Every row comes from one small tree of marks. The marks that hang from a mark follow it in brackets, in the order of their numbers. Every link used is in the known rows. Which tree was each row made from?
Each row is shifted at random along 4 fixed directions that mean nothing.
Known rows:
Q_510{Q_328 Q_372{Q_314{Q_115 Q_672}} Q_832{Q_297}}: [-4.03  0.53 -7.51 -2.64  2.89  1.52  0.71  0.13  1.39  0.59 -0.57  1.52
 -0.40  2.98  2.46 -3.35 -1.91 -1.95 -1.74 -3.83  2.80 -1.70 -5.38 -0.04
  0.32 -2.37 -4.90  1.08 -0.51  2.19  1.58 -1.60  0.53  0.16  0.56  0.75
  2.33  1.17  3.08 -2.06 -0.74 -2.85  3.02]
Q_672{Q_108{Q_297} Q_314{Q_328 Q_372{Q_115 Q_832{Q_510}}}}: [ 0.64  0.25  0.62  1.00 -0.03 -1.70 -0.08  0.98 -1.02 -1.33 -0.04  0.06
  1.00 -0.02 -0.62  2.12  0.21  0.54  0.11 -0.21 -1.38  1.91  0.44 -0.57
  0.84 -0.10  2.04 -1.58  0.04 -1.58 -0.54  2.53 -0.21 -0.14 -0.21  0.61
 -1.29 -1.36 -1.35  1.96  0.00 -0.62 -1.26]
Q_297{Q_832{Q_372{Q_314{Q_115 Q_328}}}}: [-2.78 -0.99  0.97  0.03 -2.39  1.39  0.01 -3.51  0.35 -0.15 -0.07 -0.10
  0.29 -1.95  0.88 -1.11  1.47 -0.87  1.66  1.75  0.25 -1.07  4.31  0.89
 -0.69  1.55 -2.55  0.97  0.70 -0.59  2.21 -2.23 -1.48 -0.50 -0.35 -2.09
  2.80  1.92  0.23 -0.47 -1.64  2.48  4.06]
Q_832{Q_372{Q_115} Q_510{Q_297 Q_672}}: [-1.15  0.75 -3.86  0.93  2.87 -2.74  1.37  6.33  2.35 -3.24 -0.39 -3.78
 -0.20  0.14 -2.10  1.84 -0.13 -0.51 -3.33 -3.50 -0.95 -0.55 -3.32 -0.15
  3.69 -0.71  1.34  1.00 -2.66 -2.97 -2.32  2.89  1.58 -0.72  1.95  5.41
 -2.86 -1.76  1.14  0.18  2.77 -1.88 -5.68]
Q_510{Q_297 Q_328 Q_832}: [-2.50 -3.04  4.66  1.14 -1.65  1.07 -1.79 -0.93  2.56 -0.20  0.68 -2.97
  0.24 -2.78  0.47  0.32  4.49 -0.48  3.01  2.58 -1.69 -2.49 -0.61 -0.95
  1.53  2.45 -8.27 -1.93  1.54 -0.93  2.78 -3.04  1.76  1.07  1.47 -3.56
  0.92  2.02 -1.74 -1.85 -1.61  6.25  3.53]
Q_314{Q_115 Q_328 Q_372}: [-0.14  1.62 -3.07 -1.18  2.85 -1.15  0.53  0.71 -0.61  1.15 -0.09  1.92
 -0.45  2.85  0.35  0.00 -1.44  0.71 -1.15 -1.50  1.14  0.69 -1.03  0.51
  0.11 -0.77  3.56  0.69 -0.88  0.44 -1.13  1.73 -0.33  0.50 -2.53 -0.07
 -0.45 -1.26  1.55 -0.01  0.06 -2.96 -1.89]
Q_510{Q_297 Q_672{Q_108 Q_314{Q_115 Q_328{Q_372}}} Q_832}: [ 0.02  2.44 -1.35  0.46 -1.56 -0.95  0.88 -0.20 -1.47 -0.35  1.14  0.47
 -0.76 -0.71 -2.24  0.36 -1.55 -0.44 -1.33 -2.36 -0.25  1.32 -5.17 -1.87
 -0.13 -2.83 -0.69 -0.45 -0.83  1.26 -3.25  2.06 -0.38 -1.49  2.09  0.43
 -0.74 -0.47 -0.22  1.76  4.13 -2.50 -1.22]
Q_510{Q_297 Q_328 Q_372}: [ 1.29  1.64  3.88  0.36  1.01 -0.29 -0.77  0.64 -0.68  2.45  0.77 -0.45
 -1.62 -0.63 -2.19  0.18  1.17  1.94  0.43 -0.42 -0.70 -0.36 -5.88 -1.68
 -0.17 -0.55 -4.69 -1.32 -0.04  2.68 -2.21  0.24  3.09  1.19  0.73 -2.35
 -2.43 -0.87 -2.78  0.40  2.92  0.18 -1.37]
Q_108{Q_297 Q_672{Q_314{Q_372{Q_115}}} Q_832{Q_510}}: [-0.09 -2.24  2.90 -0.12 -2.70  1.22 -2.39 -2.27 -0.78 -0.23 -0.63  1.12
  2.21 -1.85  1.01 -0.74  1.73 -0.24  4.53  2.59 -0.73  0.31 -1.59  0.23
 -1.07  2.08 -3.70 -0.61  3.47 -0.61  2.51 -2.30  0.67  1.59 -2.27 -1.55
  1.24  1.49 -1.80  0.09 -4.69  2.46  4.36]
Q_832{Q_297 Q_372 Q_510}: [-0.15  0.95 -2.61 -0.58 -0.17  1.21  0.68 -2.18 -1.16 -0.56 -0.04  1.80
 -0.37 -0.41  0.30 -2.04 -2.73 -0.74 -0.04 -1.44  1.62 -0.06  0.96  1.23
 -1.87 -1.32 -1.25  4.06 -0.05  2.01 -1.01 -0.32 -0.45 -1.06 -0.58  1.19
  1.65  1.58  1.46 -0.53  1.05 -2.08  1.12]
Q_832{Q_297 Q_372{Q_314}}: [ 0.35 -0.83 -1.96 -0.68  5.86 -0.26  0.13  5.06  1.64 -0.64 -1.16 -1.42
  0.17  2.45  1.71 -0.64 -0.57  1.03 -2.13 -1.16 -1.11 -1.45 -0.95  1.23
  2.14 -0.25  1.50  0.24 -0.77 -0.05  1.15 -0.27  0.91  1.40  0.02  3.02
 -2.11 -1.27  0.91 -0.49  0.18 -1.02 -2.72]
Q_832{Q_510{Q_372{Q_314} Q_672}}: [ 0.71  0.54  0.81 -0.20  1.08  0.23  0.07  0.05 -0.49  0.87  0.26  0.46
 -0.89  0.16 -0.75 -0.93 -0.50  0.87  0.08 -0.75  0.02 -0.30 -2.25 -0.32
 -1.03 -0.73 -3.00  0.62 -0.19  1.46 -0.72  0.09  1.52  0.94  0.65 -0.20
 -0.72 -0.27 -1.09 -0.54  0.97 -0.61 -0.20]
Q_297{Q_832{Q_372{Q_314}}}: [-4.67 -0.69 -5.32 -0.86 -0.14  1.93  1.53 -1.15  1.94 -1.58 -1.17 -1.13
  0.34  0.23  2.13 -2.82 -0.36 -2.85 -0.63 -0.98  1.65 -2.21  3.53  1.38
  0.67 -0.32 -0.93  2.83 -1.20 -1.42  2.42 -2.02 -1.51 -1.31 -0.03  1.24
  3.56  2.52  3.54 -2.20 -0.98 -0.06  3.03]
Q_832{Q_372{Q_314{Q_115{Q_672{Q_108}} Q_297 Q_328}} Q_510}: [-0.46  2.90 -3.17  1.27 -4.16 -1.98  2.05 -2.13 -1.97 -2.50  0.76  0.85
 -0.74 -2.62 -3.81  1.52 -2.68 -1.56 -1.70 -2.90  1.52  2.84  2.22 -0.68
 -1.00 -1.69  1.63  2.85 -1.58 -0.70 -4.80  4.13 -1.69 -3.41  1.65  3.44
  0.45 -0.76  1.16  2.48  3.76 -3.49 -2.70]
Q_115{Q_314{Q_297{Q_832} Q_372 Q_672}}: [ 1.79  0.15  1.32 -0.87  0.26  0.74 -0.03 -0.75 -1.29  1.39  0.14  1.16
 -0.24  1.03  0.98  0.06 -0.51  1.13  0.51  1.30 -0.35  0.49  2.35  0.35
 -0.89 -0.64  2.69 -1.34  0.37  0.94  0.29 -0.65 -1.48  0.93 -1.58 -1.31
 -0.42 -0.76 -0.47  1.26 -0.22 -0.61 -0.22]
Q_832{Q_297 Q_372{Q_115{Q_328 Q_672{Q_108}} Q_314}}: [ 1.23 -0.48  3.04  1.70 -1.68 -1.41 -0.17  1.37  0.48 -1.59  0.26 -1.67
  0.51 -2.47 -1.57  2.76  1.47  0.57 -0.88  1.11 -1.56  1.02  1.72 -0.42
  1.20  1.60  1.86 -1.30  0.19 -1.62 -0.56  0.76 -0.40 -1.11  2.32  1.40
 -1.50 -0.65 -1.63  2.14  0.48  1.72 -1.93]
Q_672{Q_314{Q_372{Q_832}}}: [-0.95 -0.98 -0.92  1.19 -1.83 -0.01  0.93 -0.64  0.84 -1.97 -0.24 -1.41
  0.46 -1.29 -0.39  0.29  0.82 -1.65  0.12  0.35  0.04  0.38  3.46 -0.42
  1.16  0.20  1.28  0.49 -0.80 -2.57  0.12  0.72 -1.05 -1.50  1.19  1.24
  1.02  1.13  1.15 -0.12  0.46  0.89 -0.31]
Q_108{Q_672{Q_314} Q_832}: [-1.20 -0.61 -1.54  0.10 -2.11  0.84 -0.16 -0.72  0.27 -0.99 -0.83 -0.16
  1.09 -0.52  0.47 -1.51  0.10 -1.76  1.54  0.19  0.48 -0.26 -1.15  0.01
 -0.06  0.14 -0.24  1.24  0.69 -1.15  0.72 -0.57 -0.26 -0.50 -0.41  0.77
  1.51  1.14  1.23 -0.83 -1.18  0.19  1.66]
Q_832{Q_297 Q_510{Q_328{Q_372}}}: [ 1.81  0.79  2.27  1.22  3.50 -2.34 -0.10  5.00  0.55 -0.60  0.25 -2.67
 -1.03 -0.28 -2.17  2.00  0.43  2.18 -1.40 -1.10 -2.21 -0.65 -0.50  0.42
  1.69  0.57 -0.33  0.24 -1.22 -0.14 -2.43  2.30  2.65  0.97  0.41  1.88
 -4.08 -3.25 -1.53  0.61  3.17  0.14 -5.32]
Q_372{Q_314{Q_672} Q_832}: [-0.89  2.29 -4.84 -1.60 -1.92  1.10  1.58 -3.81 -2.28  1.48 -0.16  3.24
 -1.12  1.76 -0.71 -3.63 -4.51 -1.68 -1.98 -2.31  3.54  1.07 -2.17  0.02
 -3.18 -3.01  0.87  2.69 -1.14  3.13 -1.85  0.71 -2.69 -1.91  1.82  1.75
  2.14  0.89  2.94  0.04  2.03 -4.93  1.11]
Q_115{Q_314{Q_372} Q_328}: [-1.93  1.75 -6.87  0.25 -1.83  0.09  2.95  0.84  1.80 -2.42 -0.72 -1.24
 -0.34  0.22 -0.14  0.40 -1.36 -3.47 -2.84 -3.06  2.34  0.30  4.77 -0.62
  1.41 -1.70  4.26  2.08 -2.80 -2.39 -1.75  1.84 -0.58 -3.27  1.26  3.78
  1.80 -0.03  3.99 -1.06  1.75 -2.41 -2.52]
Q_314{Q_297 Q_328 Q_672}: [ 1.04 -1.60  2.28  1.71  0.50 -2.72 -0.45  3.23  1.11 -1.62  0.31 -3.38
  0.33 -0.50 -1.24  3.49  2.06  0.81  0.17  1.89 -1.59  0.17  3.11  0.25
  2.84  1.88  3.99 -1.60 -0.83 -3.77 -0.82  2.17 -0.95  0.35 -1.18  1.12
 -2.51 -1.83 -0.05  0.89  1.04  2.35 -4.60]
Q_672{Q_108{Q_832{Q_510}} Q_314{Q_115 Q_372}}: [-2.37  0.21 -8.70 -1.51  4.48 -0.11  1.48  3.34  1.04 -2.39 -1.43  0.86
  1.43  4.56  3.46 -1.03 -2.56 -1.69 -1.85 -3.66  0.34 -0.05 -0.75  0.81
  2.03 -2.74  4.04  0.92 -1.33 -1.93  1.61  1.48 -0.42  0.19 -1.77  2.97
  0.85 -0.39  3.41 -1.09 -1.80 -4.19 -0.21]
Q_115{Q_314 Q_328 Q_672}: [ 2.96  1.06  1.76 -0.26 -0.29  1.15  0.45  1.14  0.22  1.62  0.01  0.30
 -0.49  1.35  1.26  0.98  0.15  0.75 -0.70  0.96 -0.12 -0.02  2.52 -0.18
 -0.67 -0.35  3.94 -1.55 -0.19  0.81  0.14 -0.63  0.29  0.02  0.03 -1.26
 -0.60 -1.49 -0.71 -0.23 -0.05  0.21 -1.19]
Q_108{Q_297 Q_672 Q_832{Q_372{Q_314} Q_510{Q_328}}}: [-1.02 -2.43  1.04  0.87  4.05 -2.70 -1.87  8.53  3.23 -2.73 -1.70 -5.18
  1.78 -0.29 -0.23  2.61  3.58  1.03  0.80 -0.18 -3.58 -1.85 -3.43  0.57
  4.76  2.92 -2.63 -1.99  0.76 -4.15  1.67  0.70  3.62  2.77 -0.62  3.77
 -4.24 -3.83 -1.83  0.24 -2.32  2.43 -3.72]
Q_115{Q_328{Q_314{Q_297}} Q_672}: [ 0.04  0.23 -5.32 -1.04  1.71  1.14  1.58  2.23  1.97 -0.50 -0.76 -0.53
 -0.07  2.72  2.36 -0.83 -1.68 -1.82 -2.76 -1.41  1.84 -1.04  2.64  0.73
  0.84 -1.23  5.12  0.86 -1.70 -0.68  0.71 -0.60 -0.50 -0.99 -0.67  2.33
  1.17  0.25  3.61 -2.25 -0.19 -1.42 -1.27]
Q_297{Q_832{Q_372 Q_510{Q_672}}}: [-2.16  2.33 -1.38  1.61 -2.64 -1.77  2.03  0.98  0.16 -2.50  0.23 -3.28
 -1.04 -2.83 -3.60  1.11 -0.18 -1.13 -1.30 -1.91 -0.49 -0.31  2.19  0.15
  1.07 -0.63  0.32  2.77 -2.53 -2.06 -3.49  2.71 -0.72 -2.56  1.86  2.62
 -0.63 -1.19  0.67  1.36  4.67 -1.03 -3.24]
Q_328{Q_372{Q_314{Q_672}}}: [ 1.15 -0.58 -0.08  1.63  2.08 -2.54  0.89  4.67  1.90 -1.70 -0.34 -3.72
 -0.62 -0.93 -2.66  2.03  1.10  0.34 -2.95 -0.65 -1.10  0.04  1.72 -0.42
  2.86  1.13  3.35 -0.51 -2.10 -2.89 -1.80  2.27  0.79 -0.71  2.17  4.09
 -2.97 -2.02  0.46  0.46  2.60  0.40 -5.88]
Q_115{Q_328 Q_672{Q_108{Q_297}}}: [ 1.54  3.49 -1.37  0.94 -4.09 -0.40  1.73 -0.58 -1.44 -0.43  0.33 -0.03
 -0.63 -0.47 -2.15  1.10 -2.10 -1.30 -1.50 -1.18  1.31  1.67  0.65 -0.98
 -1.01 -2.14  5.59  1.32 -1.81 -0.03 -3.99  2.62 -1.02 -3.15  0.71  0.95
  0.04 -0.33  0.97  0.90  3.63 -2.70 -2.71]
Q_832{Q_510{Q_297 Q_328 Q_372{Q_314} Q_672}}: [ 1.88 -0.49  7.12  1.47  1.09 -1.31 -1.51  2.11  0.08  0.94  1.06 -2.00
 -0.98 -2.21 -2.49  2.12  3.07  2.93  1.40  1.12 -2.83 -0.48 -3.26 -1.38
  0.57  1.46 -6.57 -2.69  0.79  0.61 -0.85  0.32  3.57  2.38  1.33 -1.83
 -3.58 -2.16 -4.90  0.88  1.36  3.19 -1.68]
Q_314{Q_115{Q_328} Q_372}: [ 0.06 -0.48  1.97  0.20 -2.34  0.29 -0.48 -3.12 -0.28  0.69  0.55  1.27
  0.28 -1.05  0.15  0.80  1.29 -0.06  1.75  2.04  0.43  0.76  2.78 -0.17
 -0.70  1.46  1.06 -0.24  0.94 -0.60  0.53 -0.69 -0.68 -0.23 -1.35 -2.84
  1.49  1.39 -0.29 -0.10 -2.09  1.69  1.74]
Q_510{Q_297 Q_328{Q_314{Q_115{Q_672}}} Q_832{Q_372}}: [-3.58  1.24 -5.47  0.21 -1.89 -0.19  1.58 -0.15  1.63 -2.04  0.46 -1.27
 -0.77 -1.78 -1.50 -0.55 -0.80 -3.12 -2.21 -3.68  1.50 -0.45 -2.27 -1.39
  1.30 -1.60 -3.43  1.49 -1.35 -0.24 -1.91  0.53  0.27 -2.60  2.75  2.63
  1.60  0.88  2.73 -0.47  2.64 -1.26 -0.16]
Q_314{Q_297{Q_832} Q_328{Q_372{Q_115}}}: [-1.06  1.07 -3.85 -2.43  3.23  0.93  0.30 -0.86 -0.71  2.20 -0.50  2.36
 -0.51  3.24  2.07 -2.31 -2.27  0.24 -1.41 -1.15  2.33 -0.82 -0.14  1.87
 -1.07 -0.93  1.69  1.25 -0.55  2.37  0.79 -1.11 -1.12  0.49 -2.79 -0.68
  1.30  0.38  2.30 -0.97 -0.51 -2.71  1.33]
Q_372{Q_314{Q_297 Q_672} Q_832}: [ 0.63 -0.18  2.12  0.85 -2.33 -1.48  0.00 -0.45 -0.95 -0.10  0.42 -0.99
 -0.42 -0.98 -2.49  1.07 -0.21  0.25 -0.60  0.86 -0.57  1.18  0.44 -0.49
 -0.07  0.16  1.30 -1.06 -0.50 -0.43 -1.60  1.63 -2.04 -0.66  2.68  1.46
 -1.44 -1.21 -0.49  2.16  1.89 -0.14 -2.24]
Q_314{Q_328 Q_372{Q_115 Q_832{Q_510{Q_297}}} Q_672{Q_108}}: [-1.46 -0.30 -5.61 -2.23  2.43  0.08  0.14 -1.21 -0.62  0.51 -0.41  3.00
  0.58  3.45  2.48 -1.11 -2.23 -0.55 -0.76 -1.27  2.87  0.37 -0.95  1.28
 -0.80 -0.93  1.05  0.61  0.10  0.57  1.88  0.01 -2.02  0.06 -2.32  0.26
  2.03  0.56  2.13 -0.67 -2.81 -2.64  2.43]

Which tree is each row?
[ 0.14  1.11 -0.80  0.06  0.99 -1.05  0.49  1.95 -0.41 -0.33  0.05 -1.01
 -0.64  0.95 -1.16 -0.08 -1.72  0.36 -1.37 -1.45 -0.54 -0.38 -2.10  0.52
  0.15 -1.30  0.66  1.32 -1.28  0.78 -1.74  1.65 -0.19 -0.39  1.71  1.92
 -1.61 -1.34  0.24  0.43  2.62 -1.93 -2.42]
Q_372{Q_832{Q_297 Q_510{Q_672{Q_108}}}}
[ 0.13  0.34 -1.53 -0.92  1.62  0.87  0.28  0.09  0.30  0.81 -0.49  1.29
 -0.03  1.44  1.19 -1.32 -0.78  0.11 -0.95 -0.68  0.74 -0.18 -1.27  0.37
 -0.39 -0.35  1.29  0.68 -0.05  1.03  0.68 -0.92  0.22  0.12  0.09  0.18
  0.48  0.78  0.80 -0.73 -0.88 -1.33  0.56]
Q_832{Q_372{Q_115{Q_314}}}
[ 1.02  1.81  1.93 -0.19  0.42 -1.09 -0.59  1.36 -1.28  1.34  0.22  0.40
 -0.58  0.45 -1.49  0.61 -0.35  1.69  0.36 -0.82 -1.19  0.32 -3.97 -0.17
 -0.57 -0.64 -1.13 -0.49  0.28  1.61 -1.76  1.35  1.26  1.00  0.56 -0.51
 -2.35 -2.49 -2.10  1.41  1.28 -1.53 -1.67]
Q_108{Q_832{Q_510{Q_372{Q_115{Q_328}} Q_672{Q_314{Q_297}}}}}
[-0.52  1.11 -6.74 -2.43  4.48 -0.06  0.80  1.37 -0.15  1.00 -0.73  2.09
 -0.32  4.55  2.00 -1.48 -3.51 -0.33 -3.08 -2.85  2.84 -0.22 -1.57  1.62
 -0.16 -1.91  3.58  1.37 -1.38  1.62  0.11  0.51 -0.96 -0.13 -1.72  1.99
  0.53 -0.41  3.26 -1.12 -0.21 -4.44 -0.74]
Q_314{Q_297 Q_328{Q_372{Q_115{Q_672{Q_108}} Q_832{Q_510}}}}
[-1.64  0.83 -2.08  0.78  2.69 -2.33  0.89  6.88  2.30 -2.34 -1.23 -4.99
  0.30  0.87 -1.36  1.39  0.79 -0.20 -2.31 -1.81 -2.23 -1.32 -1.69  0.45
  4.24 -0.02  3.99  0.19 -2.61 -3.45 -1.52  2.20  1.06  0.06  0.38  4.07
 -3.34 -2.17  1.24  0.41  2.41 -1.24 -5.81]
Q_108{Q_297{Q_832{Q_372{Q_115}}}}
[ 0.39 -1.39  5.15  0.40 -5.63  1.10 -1.45 -6.80 -1.85  1.57  1.17  2.24
  0.20 -3.15 -0.79  0.25  1.51  0.02  3.10  3.35  0.61  1.49  1.41 -1.10
 -2.68  1.48 -3.73 -1.54  2.47  1.31  1.07 -1.91 -1.68 -0.50  1.39 -4.10
  2.26  2.47 -2.46  1.31 -2.05  2.85  4.94]
Q_510{Q_372{Q_314{Q_115{Q_328} Q_297 Q_672{Q_108}} Q_832}}
[-0.75  0.10  3.62  0.74 -0.32 -1.42 -1.13  1.15  0.43  0.64  1.14 -1.63
 -0.76 -1.76 -2.24  1.91  2.60  1.21  0.48 -0.35 -1.97 -0.13 -5.68 -2.31
  1.41  0.21 -6.67 -3.51  0.61  0.64 -0.80  0.40  2.03  1.06  2.80 -1.76
 -2.29 -1.50 -3.26  1.70  1.46  1.70 -0.43]
Q_510{Q_297 Q_328 Q_372{Q_314{Q_115 Q_672{Q_108}}} Q_832}
[-0.48 -1.16 -1.34  0.69  3.08 -2.03  0.42  5.08  2.48 -1.92 -0.80 -2.91
  0.46  0.71 -0.46  1.53  1.26  0.26 -2.41 -0.78 -1.25 -0.39 -0.59  0.13
  3.31  1.14  2.76 -0.96 -1.32 -3.14  0.44  1.28  0.45  0.25  1.54  3.61
 -2.27 -1.42  0.62  0.24 -0.11  0.18 -3.79]
Q_832{Q_372{Q_115 Q_314{Q_672}}}
[-1.67 -2.70 -2.04 -0.71  1.66  0.72 -0.45 -0.79  1.48 -0.60 -0.55 -0.15
  0.89  1.04  2.77 -0.20  0.99 -0.89  1.21  1.43  1.29 -0.96  4.32  1.15
  1.22  1.26  0.43  0.11  0.36 -1.85  2.93 -1.50 -1.07  0.66 -2.98 -0.63
  1.98  1.78  2.00 -1.86 -3.13  1.85  1.71]
Q_314{Q_297 Q_328 Q_372}
[ 1.41  1.70  1.76 -0.08 -0.53  0.22 -0.38 -1.21 -2.41  1.36  0.24  1.64
 -0.27  0.79 -0.36 -0.90 -1.86  1.09  0.80  0.11 -0.83  0.68 -2.22 -0.09
 -1.92 -1.52  1.25  0.63  0.45  2.49 -1.40  0.74 -0.28  0.14 -0.14 -1.64
 -0.69 -0.25 -1.03  0.84  1.41 -1.78  0.20]
Q_672{Q_108{Q_832{Q_297}}}
[ 0.59 -0.23 -0.08 -1.33  2.66  1.25 -0.66  0.49  0.03  1.35 -0.19  1.63
  0.21  2.07  2.12 -1.11 -0.34  0.95  0.54 -0.41  0.08 -0.72 -3.04  0.18
 -0.92 -0.55 -2.34 -0.54  0.83  1.70  1.84 -1.57  1.95  1.94 -1.05 -1.59
  0.14  0.44 -1.13 -1.46 -2.26 -0.37  2.22]
Q_832{Q_510{Q_372{Q_115{Q_314 Q_328}} Q_672{Q_108{Q_297}}}}
[ 1.47 -0.23  2.05  0.05 -0.37  0.70 -0.23  0.47  0.17  0.43 -0.12 -0.03
  0.42  0.21  1.61  1.35  1.09  0.64  0.70  1.54 -0.87 -0.03  3.77  0.14
 -0.11  0.67  1.79 -1.81  0.70 -0.31  1.42 -0.86 -0.04  0.39 -0.98 -1.50
 -0.06 -1.10 -1.23  0.31 -1.42  1.49  0.47]
Q_115{Q_314{Q_672{Q_108{Q_297{Q_832{Q_372}}}}} Q_328}
[ 1.93 -1.54  7.61  2.18 -4.23 -1.61 -2.24 -0.76 -0.88 -0.76  0.72 -1.14
  1.14 -4.35 -2.34  3.35  3.50  1.39  3.83  3.50 -2.96  1.28  1.48 -0.47
  0.05  3.39 -1.75 -2.12  2.66 -1.99 -0.22  0.43  0.58  0.73 -0.14 -1.74
 -1.59 -1.45 -4.10  2.50 -1.52  4.26  0.04]
Q_108{Q_672{Q_314{Q_115{Q_328{Q_372}} Q_297}} Q_832{Q_510}}
[ 2.81  1.83  4.51  1.26 -0.91 -1.14 -0.12 -0.20 -2.25  0.87  1.13  0.18
 -1.17 -1.08 -2.85  0.92 -0.62  2.09  0.70  0.30 -1.59  0.99 -1.56 -0.64
 -1.68 -0.66 -0.33  0.37 -0.24  1.46 -3.16  2.12  1.01  0.38  0.56 -1.22
 -2.36 -1.50 -2.75  1.23  3.17 -0.43 -2.29]
Q_832{Q_510{Q_672{Q_108}}}
[ 1.75  1.72 -1.99 -0.65  0.01  0.82  1.21  0.02 -0.11  1.35 -0.21  0.93
 -1.00  1.04  0.03 -0.48 -1.54 -0.39 -2.34 -0.82  2.25  0.18  1.41  0.17
 -1.17 -0.89  3.41  0.80 -1.13  1.33 -1.03 -0.07 -0.24 -1.53  0.36  0.72
  0.53 -0.33  1.26 -0.70  1.15 -1.75 -1.10]
Q_115{Q_328{Q_372{Q_314}} Q_672}
[ 1.43 -2.05  3.16 -0.20  1.98  0.59 -1.29 -0.11  0.49  1.34  0.05 -0.24
 -0.27 -0.59  0.50 -0.47  1.13  1.47  0.56  1.91 -0.42 -1.26  0.90  1.07
 -0.51  1.95 -2.37 -0.10  1.10  1.28  1.79 -2.23  0.79  1.02  0.40 -1.08
 -0.36  0.51 -1.36 -0.93 -1.26  2.47  1.22]
Q_328{Q_372{Q_832{Q_297 Q_510{Q_672}}}}
[ 1.56  2.00 -0.32 -0.28 -1.41  1.17  0.59 -3.37 -2.78  1.11  0.50  3.97
  0.19  1.40  1.03 -1.08 -2.37  0.01  0.45 -0.29  0.53  2.07 -0.08 -0.59
 -2.60 -2.21  3.14  0.26  0.35  2.00 -0.75  0.76 -1.03 -0.61 -1.25 -2.46
  1.50  1.03  0.02  0.48  0.25 -2.41  2.10]
Q_672{Q_108 Q_314{Q_115{Q_328}}}
[-1.23  1.33 -3.52  0.36 -1.45 -0.61  1.64 -0.76 -0.35 -1.06 -0.13  0.00
 -0.60  0.12 -1.50 -0.65 -2.04 -1.73 -1.94 -1.91  1.61  1.01  1.39 -0.53
 -0.04 -1.47  2.18  1.61 -1.90 -0.56 -2.41  2.20 -1.29 -1.70  1.08  2.82
  0.61  0.05  2.66  0.08  2.62 -2.43 -2.17]
Q_372{Q_314{Q_297 Q_328}}
[ 5.41  0.71  9.18  1.93 -2.64 -1.76 -1.19 -1.17 -2.81  1.73  1.97  0.63
 -0.80 -2.58 -3.44  2.93  0.77  3.30  0.91  3.09 -3.42  2.67  1.05 -1.43
 -1.61  1.12  3.53 -3.04  1.24  1.31 -3.12  1.51 -0.22  0.82  0.69 -2.47
 -3.46 -2.00 -4.14  3.59  2.27  1.63 -3.10]
Q_328{Q_314{Q_115{Q_672{Q_108}} Q_297}}
[ 0.90  1.43  0.07  0.11 -1.32 -0.58  0.31 -1.40 -1.21  0.75  0.65  1.73
 -0.11  0.83 -0.26  0.75 -0.86  0.23 -0.08  0.30  0.60  1.32  0.09 -0.20
 -1.00 -0.38  4.08  0.18 -0.23  0.14 -1.34  1.31 -1.17 -0.66 -1.34 -1.59
  0.40 -0.07  0.48  0.32  0.31 -1.01 -0.38]
Q_314{Q_115{Q_672{Q_108}} Q_328}
[-2.28  0.01 -3.48  0.38 -0.21 -0.06  1.18  0.86  1.73 -1.54 -0.36 -1.94
 -0.36 -0.59 -1.00 -0.54  0.15 -2.08 -1.58 -2.07  1.03 -0.48 -1.44 -1.32
  1.81 -1.05 -1.63  0.68 -1.70 -1.32 -0.98  0.56  0.76 -1.13  2.08  2.61
  0.42  1.22  1.89 -0.98  1.85 -0.70 -1.29]
Q_510{Q_297 Q_372{Q_314{Q_328}}}
[ 0.17  0.94  0.55  0.12 -1.86  0.05 -0.21  0.06 -1.05 -0.20 -0.59 -0.24
  0.88 -0.73 -0.73 -0.23  0.27 -0.26  1.05  0.45 -0.32  0.63 -1.62 -0.08
 -0.08  0.11  1.45 -0.15  0.37 -0.74 -0.68  0.15 -0.07 -0.01 -1.77  0.26
 -0.28 -0.05 -0.37  1.21  0.02 -0.61 -0.03]
Q_108{Q_297{Q_832} Q_672{Q_314{Q_372{Q_115{Q_328}}}}}
[ 2.91 -1.77  3.98  0.81  2.12 -0.48 -0.79  1.70  0.30  0.47  0.36 -0.80
  0.00  0.11  0.24  0.67  1.03  1.89  0.16  2.07 -2.39 -0.07  1.87 -0.12
  0.25  1.34  1.99 -1.93  0.62 -0.29  0.85 -0.30  0.63  1.70 -0.34 -0.52
 -1.90 -0.96 -1.47 -0.05 -0.36  2.32 -1.46]
Q_328{Q_314{Q_672{Q_108}}}
